[[ -2  12  -7   0  21  10 -14   8   2]
 [  2  -1  -6  -8  -1  21   0   4 -21]
 [  3  -6  -2  13  -4 -27   4  -2   2]
 [  9   8  -1 -16   8  14  -1   0   0]
 [ -8   4   9  13  -7   6  -5  -5  16]
 [-10   2   6  11 -10   2  11  11  22]]
=>
[[  9   8  -1 -16   8  14  -1   0   0]
 [  3  -6  -2  13  -4 -27   4  -2   2]
 [  2  -1  -6  -8  -1  21   0   4 -21]
 [ -2  12  -7   0  21  10 -14   8   2]
 [ -8   4   9  13  -7   6  -5  -5  16]
 [-10   2   6  11 -10   2  11  11  22]]

[[-10   6 -13   6  -8 -11  -6  20  -6   2  -2  -4  -4   4]
 [-13  12   0   4   7  -8  16   1 -16  -2   8  -7  -4  -3]
 [-14  16  10  19 -14 -19  20  17   4  10  -9 -32  -2 -16]
 [ 22  -6  -9 -14   4 -10  15  -4 -21 -22  22 -11  -8  26]]
=>
[[ 22  -6  -9 -14   4 -10  15  -4 -21 -22  22 -11  -8  26]
 [-10   6 -13   6  -8 -11  -6  20  -6   2  -2  -4  -4   4]
 [-13  12   0   4   7  -8  16   1 -16  -2   8  -7  -4  -3]
 [-14  16  10  19 -14 -19  20  17   4  10  -9 -32  -2 -16]]

[[ 11 -24  27 -14  -7]
 [ -6 -13   0  21  24]
 [ 31  27 -13   3  -8]
 [ 13 -24  31   0 -13]]
=>
[[ 31  27 -13   3  -8]
 [ 13 -24  31   0 -13]
 [ 11 -24  27 -14  -7]
 [ -6 -13   0  21  24]]

[[ 10   2  29]
 [-25 -13  12]
 [  9   3  29]
 [  7  12  28]
 [-28  -7  11]
 [-27   9  11]]
=>
[[ 10   2  29]
 [  9   3  29]
 [  7  12  28]
 [-25 -13  12]
 [-27   9  11]
 [-28  -7  11]]

[[  9 -12  29   5 -23  20 -15 -10 -12   3  17   6]
 [  8   7   0   6  -8   2 -15   4  14  -8  10   3]
 [ 17   3 -14  12  17   5  -3   6  23 -14  28  -4]]
=>
[[ 17   3 -14  12  17   5  -3   6  23 -14  28  -4]
 [  9 -12  29   5 -23  20 -15 -10 -12   3  17   6]
 [  8   7   0   6  -8   2 -15   4  14  -8  10   3]]

[[ 13 -10  -3]
 [ 10 -22 -11]
 [ 32  32  30]]
=>
[[ 32  32  30]
 [ 13 -10  -3]
 [ 10 -22 -11]]
---
[[ 15  -1  21   8]
 [  2 -10   9  20]
 [ 15   3   7  28]
 [  6   0  21  11]]
=>
[[  2 -10   9]
 [ 15   3   7]]

[[  3  -2   1   0   1]
 [-22   1 -27  -8  -3]
 [ -1  -8   2   9  22]
 [-13   0   0  -1   0]
 [  4  -3   0   3  -5]]
=>
[[-22   1 -27]
 [ -1  -8   2]]

[[ 32   9 -13]
 [-35 -35  29]
 [ 30   8  25]]
=>
[[-35 -35  29]
 [ 30   8  25]]

[[  3 -18   0]
 [ 23 -13  35]
 [  8  21 -12]]
=>
[[ 23 -13  35]
 [  8  21 -12]]

[[  2 -15   8]
 [-11  25 -11]
 [ -7  18 -12]
 [  1 -18   5]
 [ -4  25   7]]
=>
[[-11  25 -11]
 [ -7  18 -12]]

[[-10  22  -6 -13 -11]
 [  1  14   7  16  -9]
 [-14 -17  35  30  15]]
=>
[[  1  14   7]
 [-14 -17  35]]

[[  0  16   3   8  -8]
 [-15  13  -3 -10 -28]
 [  5  -6  13 -19 -12]
 [ -6   4  -6  17  -4]
 [ 27  -7 -18 -10  10]]
=>
[[-15  13  -3]
 [  5  -6  13]]

[[ -2  13   1   3]
 [ -5 -12  19  -7]
 [-15  -5  -6  -1]
 [ 21  17 -19   8]
 [-16 -26   7   3]]
=>
[[ -5 -12  19]
 [-15  -5  -6]]

[[-16 -15  13 -19   0]
 [-10   8 -20  19  16]
 [ 35  12 -35  34 -12]
 [-17  12   2  -4 -19]]
=>
[[-10   8 -20]
 [ 35  12 -35]]
---
[[  3   5 -12   0   7   3  -3   8   3  -1  -4  -9]
 [ -5  13 -14 -24   7  -6  24  -3  -9   8 -10  -4]
 [ 12  -7   7  16  -6   3  -8  20  12 -13 -19   8]
 [ -7  14   0  20  26  -4 -27  -3  -2  -9   0  -1]
 [ 10   0  -1  10   3  11 -17  10   8  -8   7  -1]
 [ -1  16  -6 -14  19   3   0  -3  -2   4   2  -5]
 [  9 -11  13  -5 -11  10 -15   9   7 -12   8  13]
 [-18   8 -21 -12  -1 -16  33 -11 -16  16 -10 -10]]
=>
[[  3   5 -12   0   7   3  -3   8   3  -1  -4  -9]
 [ 12  -7   7  16  -6   3  -8  20  12 -13 -19   8]
 [ 10   0  -1  10   3  11 -17  10   8  -8   7  -1]
 [  9 -11  13  -5 -11  10 -15   9   7 -12   8  13]]

[[  4  -1   7 -26  10  -2   6  -1   5  -8  19  13 -10  15 -17]
 [-14   1  26 -12  17  10  16   6  -5 -11   1  29  -4  25   4]
 [  9 -19  -8   8 -18 -10 -14 -16  15   1   4 -10   9 -11  14]]
=>
[[  4  -1   7 -26  10  -2   6  -1   5  -8  19  13 -10  15 -17]
 [  9 -19  -8   8 -18 -10 -14 -16  15   1   4 -10   9 -11  14]]

[[ -9  23 -29  -4 -11 -11 -17   4   6 -21   9   3  -3]
 [  4  -4  -5  11  -6  -6  -7   9   6   3  -3   0  -2]
 [ 12  -1  -4  21  -3  -3 -22  18   6 -14  -2  -3  -8]
 [  0  -5  -3  -5   2   2   6   2   6   0  -5   0   5]
 [-19  16 -10  24   3   3 -34   1   6   0   6  -4  -8]]
=>
[[ -9  23 -29  -4 -11 -11 -17   4   6 -21   9   3  -3]
 [ 12  -1  -4  21  -3  -3 -22  18   6 -14  -2  -3  -8]
 [-19  16 -10  24   3   3 -34   1   6   0   6  -4  -8]]

[[ -6   7  11 -35 -22  30  16]
 [  6 -16   3  22 -21  28  -9]]
=>
[[ -6   7  11 -35 -22  30  16]]

[[ -1  -3 -17  -1   5  -2   0  -5]
 [ -3  -2  15   1 -15  14   8  15]
 [  4   3  25   5   2  -6 -11  -6]
 [  3  10  29   0  -4  -2  -1   6]
 [  5   6  17   4  11 -15 -15 -15]
 [  2  -2 -22  -5   1   3   9   4]
 [  2   1  11  -2 -12  10  10  14]
 [  3  -2   6   5   5  -6 -11 -11]
 [  0  -6  -9  -3 -13  16  14  15]
 [  5  -4 -22  -1   6  -3   0  -6]
 [ -1  -1   1   4  10 -10 -13 -15]]
=>
[[ -1  -3 -17  -1   5  -2   0  -5]
 [  4   3  25   5   2  -6 -11  -6]
 [  5   6  17   4  11 -15 -15 -15]
 [  2   1  11  -2 -12  10  10  14]
 [  0  -6  -9  -3 -13  16  14  15]
 [ -1  -1   1   4  10 -10 -13 -15]]

[[ 19 -15 -15  14  -5  14  17]
 [ -1  -3 -25  -8  18  -1   9]
 [ 24   2 -30   9   7  24  -9]
 [ 27  -1 -18  -6  35  31 -20]
 [ 20   7 -14  -8  15  21 -21]
 [-23   1  12  -8   0 -23  -2]]
=>
[[ 19 -15 -15  14  -5  14  17]
 [ 24   2 -30   9   7  24  -9]
 [ 20   7 -14  -8  15  21 -21]]
